Below is a small trained network, with its code and all its weights. Each question gives an input and a target symbol and asks what happens when units are switched off, that is, made to give their printed mean instead of their output.

import numpy as np


def w(rows, s, z=0):
    codes = np.array(rows[::2]) - 128.0
    scale = np.full(codes.shape[1], s)
    scale[-1] = z or s
    return codes * scale


def norm(h):
    return h / np.sqrt((h * h).mean(-1, keepdims=True) + 1e-5)


def f(y):
    return np.maximum(y, 0)


def softmax(a):
    e = np.exp(a - a.max(-1, keepdims=True))
    return e / e.sum(-1, keepdims=True)


def log_softmax(a):
    a = a - a.max(-1, keepdims=True)
    return a - np.log(np.exp(a).sum(-1, keepdims=True))


def net(x, mask):
    ids = ['δθπσφψ'.index(c) for c in x.split()]
    T = len(ids)
    res = E[ids] + P[:T]
    u = 0
    for l in range(2):
        r = norm(res)
        for j in range(3):
            rows = slice(3 * j, 3 * j + 3)
            q, k, v = (r @ M[l][rows].T for M in (Q, K, V))
            z = softmax(np.where(np.tri(T) > 0, q @ k.T / 3**0.5, -1e9)) @ v
            o = O[l][rows]
            res = res + np.where(mask[u + j], z, o[:, -1]) @ o[:, :-1]
        u += 3
        y = f(norm(res) @ A[l][:, :-1].T + A[l][:, -1])
        res = res + np.where(mask[u : u + 4], y, B[l][:, -1]) @ B[l][:, :-1]
        u += 4
    return log_softmax(norm(res)[-1] @ U[:, :-1].T + U[:, -1])


Q, K, V, O, A, B = {}, {}, {}, {}, {}, {}
E = w([
[183,142,89,119,115,72,193,122,75],'δ',
[216,83,118,136,120,123,113,105,126],'θ',
[75,162,156,143,136,178,138,3,132],'π',
[198,187,109,142,177,149,91,142,73],'σ',
[164,111,170,62,127,187,132,154,137],'φ',
[109,102,127,190,125,125,110,171,91],'ψ',
],0.034)
P = w([
[175,182,23,91,11,141,54,218,67],'0',
[205,160,83,182,30,170,106,190,97],'1',
[137,129,114,139,54,168,106,197,125],'2',
[133,93,139,129,112,146,109,161,96],'3',
[113,77,117,124,142,142,126,130,111],'4',
[105,70,111,129,167,142,150,101,126],'5',
[103,72,108,145,191,136,177,78,158],'6',
[99,65,100,156,219,118,180,55,174],'7',
[96,54,102,176,249,112,186,29,197],'8',
],0.013)
Q[0] = w([
[91,142,144,71,200,147,143,121,190],'L0H1',
[4,144,184,68,108,176,163,152,203],'L0H1',
[148,106,104,205,190,137,136,61,73],'L0H1',
[144,135,190,124,199,88,125,116,118],'L0H2',
[158,101,125,128,127,126,151,50,113],'L0H2',
[160,117,118,90,179,192,156,118,106],'L0H2',
[73,103,113,136,71,119,142,171,126],'L0H3',
[115,140,129,165,170,172,129,132,145],'L0H3',
[40,161,130,131,128,56,147,92,118],'L0H3',
],0.015)
K[0] = w([
[201,138,72,87,129,157,136,172,108],'L0H1',
[224,162,93,93,68,127,86,207,108],'L0H1',
[67,164,136,153,173,127,127,40,149],'L0H1',
[145,113,125,147,193,143,195,131,170],'L0H2',
[121,120,120,129,251,147,164,174,160],'L0H2',
[82,57,133,155,217,125,185,175,154],'L0H2',
[154,113,102,146,71,152,71,182,93],'L0H3',
[90,122,147,152,185,147,102,154,101],'L0H3',
[197,109,67,138,124,91,127,252,85],'L0H3',
],0.014)
V[0] = w([
[74,96,136,150,95,137,125,104,132],'L0H1',
[130,200,157,136,144,136,86,96,149],'L0H1',
[81,104,121,195,154,126,106,201,149],'L0H1',
[169,130,174,101,132,115,182,92,147],'L0H2',
[130,87,160,196,93,93,138,12,103],'L0H2',
[67,83,140,107,84,130,134,143,107],'L0H2',
[97,158,69,166,135,107,109,72,122],'L0H3',
[173,128,143,118,84,119,70,97,148],'L0H3',
[94,194,156,169,76,81,165,176,88],'L0H3',
],0.011)
O[0] = w([
[152,115,194,82,182,77,48,147,111,80],'L0H1',
[96,71,167,51,87,105,73,82,117,136],'L0H1',
[76,164,149,180,166,90,146,152,228,4],'L0H1',
[59,95,16,62,170,153,127,131,114,80],'L0H2',
[103,119,179,106,124,133,238,69,2,25],'L0H2',
[95,141,161,154,210,122,184,160,155,25],'L0H2',
[141,38,187,43,142,135,15,98,73,93],'L0H3',
[89,99,93,169,92,160,163,181,67,215],'L0H3',
[52,128,119,9,87,55,105,80,157,94],'L0H3',
],0.0083,0.0035)
A[0] = w([
[111,179,50,159,223,174,158,80,95,104],'L0N1',
[89,167,168,206,155,2,93,183,154,74],'L0N2',
[118,166,210,134,40,210,88,22,200,3],'L0N3',
[133,165,163,216,98,39,131,199,147,17],'L0N4',
],0.0079,0.0051)
B[0] = w([
[90,164,124,118,104,154,62,172,94,253],'L0N1',
[99,174,192,192,136,66,123,121,123,228],'L0N2',
[109,105,164,153,95,245,118,97,183,191],'L0N3',
[167,186,163,198,205,24,185,118,232,217],'L0N4',
],0.012,0.0037)
Q[1] = w([
[197,60,51,145,116,109,190,254,150],'L1H1',
[57,98,190,22,98,79,110,38,237],'L1H1',
[175,112,209,52,137,80,188,94,205],'L1H1',
[92,69,142,130,159,114,146,88,123],'L1H2',
[88,127,193,83,171,93,104,129,165],'L1H2',
[132,116,125,113,152,169,114,93,83],'L1H2',
[92,181,173,99,194,125,223,242,206],'L1H3',
[148,125,97,97,182,187,60,203,209],'L1H3',
[85,177,99,195,153,200,86,55,247],'L1H3',
],0.0096)
K[1] = w([
[165,178,124,103,200,180,129,129,125],'L1H1',
[158,69,104,106,80,48,100,248,115],'L1H1',
[172,154,139,148,131,63,134,178,118],'L1H1',
[121,108,114,162,109,98,139,75,119],'L1H2',
[102,162,123,130,65,90,98,122,132],'L1H2',
[116,140,97,169,158,150,127,93,107],'L1H2',
[106,110,172,204,178,101,122,236,175],'L1H3',
[134,168,172,143,98,180,172,198,123],'L1H3',
[81,14,137,112,79,135,102,182,164],'L1H3',
],0.013)
V[1] = w([
[197,67,109,136,114,84,120,137,179],'L1H1',
[112,201,153,115,132,140,53,123,129],'L1H1',
[170,255,140,72,200,162,112,121,111],'L1H1',
[209,127,58,138,179,18,107,227,96],'L1H2',
[192,53,151,170,153,121,114,166,114],'L1H2',
[139,106,140,173,215,177,69,127,145],'L1H2',
[121,149,172,88,84,117,192,123,160],'L1H3',
[124,153,86,140,148,103,131,155,137],'L1H3',
[87,100,89,204,138,53,73,67,98],'L1H3',
],0.012)
O[1] = w([
[122,153,123,145,159,178,163,165,59,165],'L1H1',
[130,131,131,161,65,112,94,88,115,157],'L1H1',
[145,181,137,173,29,180,100,145,173,231],'L1H1',
[164,167,192,4,147,108,40,101,82,254],'L1H2',
[120,94,150,96,134,67,66,171,117,214],'L1H2',
[159,90,87,90,104,70,159,158,83,131],'L1H2',
[116,94,108,141,138,114,86,138,127,89],'L1H3',
[155,135,163,122,120,138,139,146,92,153],'L1H3',
[151,178,177,183,78,149,111,127,156,121],'L1H3',
],0.014,0.0044)
A[1] = w([
[128,135,194,248,155,79,183,145,184,192],'L1N1',
[163,85,105,180,116,86,140,131,122,64],'L1N2',
[73,111,185,149,131,232,59,83,142,96],'L1N3',
[162,197,63,157,143,124,129,181,159,254],'L1N4',
],0.017,0.0068)
B[1] = w([
[114,162,254,122,199,61,128,117,75,223],'L1N1',
[115,149,156,170,58,115,137,141,182,160],'L1N2',
[205,107,129,140,64,98,52,191,157,186],'L1N3',
[54,72,100,192,157,91,144,103,221,250],'L1N4',
],0.021,0.013)
U = w([
[90,96,151,65,169,173,102,6,116,251],'δ',
[118,84,126,87,144,108,120,137,66,192],'θ',
[104,140,130,142,127,146,142,98,89,58],'π',
[133,133,146,105,60,97,98,149,134,124],'σ',
[102,123,78,116,165,97,119,113,163,132],'φ',
[102,148,198,95,158,91,121,135,142,113],'ψ',
],0.011,0.0021)

Each question gives the input, a string of symbols that net reads in full, and the target symbol t.
The units are the heads (3 rows each of Q, K, V and O) and the neurons (one row each of A and B). Each row of codes is followed by its name. A weight is (code - 128) times the scale printed after its matrix; where a second scale follows, it is the last column's (O, A, B and U).
mask holds one flag per unit, layer by layer, with each layer's heads first. A switched-off unit (its flag False) gives its mean, the last column of its rows in O or B, instead of its output. The means were averaged over made-up inputs and are rounded, as every weight is.
A unit's drop is (log p(t) with every unit on - log p(t) with that unit switched off) / (log p(t) with every unit on - log p(t) with every unit switched off).
The circuit of an input: a set's keep is (log p(t) with only the set's units on - log p(t) with every unit switched off) / (log p(t) with every unit on - log p(t) with every unit switched off). Starting from the 12 units with the biggest drops (on a tie, the unit counted first), units are removed one at a time, each time the one whose removal leaves the highest keep (on an exact tie, the one counted first), for as long as the keep stays at least 0.8.
units of the circuit, in order: the units of the circuit, biggest drop first
k most important neurons: the k neurons with the biggest drops, biggest first
k most important neurons of layer l: the k neurons of layer l with the biggest drops, biggest first
which heads matter: for each layer, one digit per head in row order, 1 if its drop is at least 0.15 and else 0, layers parted by /
input δ π θ δ, target θ: 3 most important neurons of layer 1 : (L1N4, L1N3, L1N1)
input π θ π, target π: which heads matter : 010 / 010
input δ π π δ, target π: units of the circuit, in order : (L1H2, L0H2)
input θ φ δ σ, target φ: units of the circuit, in order : (L1N4, L1N1)
input σ θ δ δ δ δ δ σ, target σ: most important neuron of layer 0 : (L0N1)
input π φ π φ ψ δ σ φ π, target φ: 2 most important neurons : (L1N3, L1N1)
input θ δ π θ, target θ: which heads matter : 101 / 100
input φ θ ψ π δ δ φ, target θ: units of the circuit, in order : (L0H3, L1N4, L1H3)
input π φ δ δ ψ, target σ: which heads matter : 100 / 010
input ψ σ δ φ δ σ π φ, target θ: which heads matter : 011 / 001
input θ δ φ δ π ψ θ ψ σ, target σ: units of the circuit, in order : (L1H1, L1N1, L1N3, L0H3)
input δ π ψ δ φ, target σ: which heads matter : 001 / 010
input σ σ σ δ φ, target φ: which heads matter : 001 / 000
input φ φ ψ δ σ δ, target σ: 2 most important neurons : (L1N1, L0N3)
input δ δ π δ φ π, target φ: units of the circuit, in order : (L1H2, L1H3)
input φ δ φ φ δ δ, target φ: units of the circuit, in order : (L1N1, L0H2)
input π φ δ θ ψ ψ, target θ: 3 most important neurons : (L1N4, L0N1, L1N1)
input δ σ ψ ψ π δ ψ ψ, target δ: which heads matter : 001 / 100
input δ θ θ, target θ: which heads matter : 000 / 110
input θ δ φ δ θ π δ φ, target δ: units of the circuit, in order : (L1H3)
input σ θ σ ψ θ π φ, target σ: most important neuron : (L1N3)
input π σ φ θ θ π θ, target π: which heads matter : 110 / 010
input δ σ π, target σ: 2 most important neurons : (L1N3, L1N4)
input π ψ θ θ ψ ψ θ, target δ: which heads matter : 101 / 100
input σ σ δ φ ψ σ δ φ, target φ: which heads matter : 011 / 000
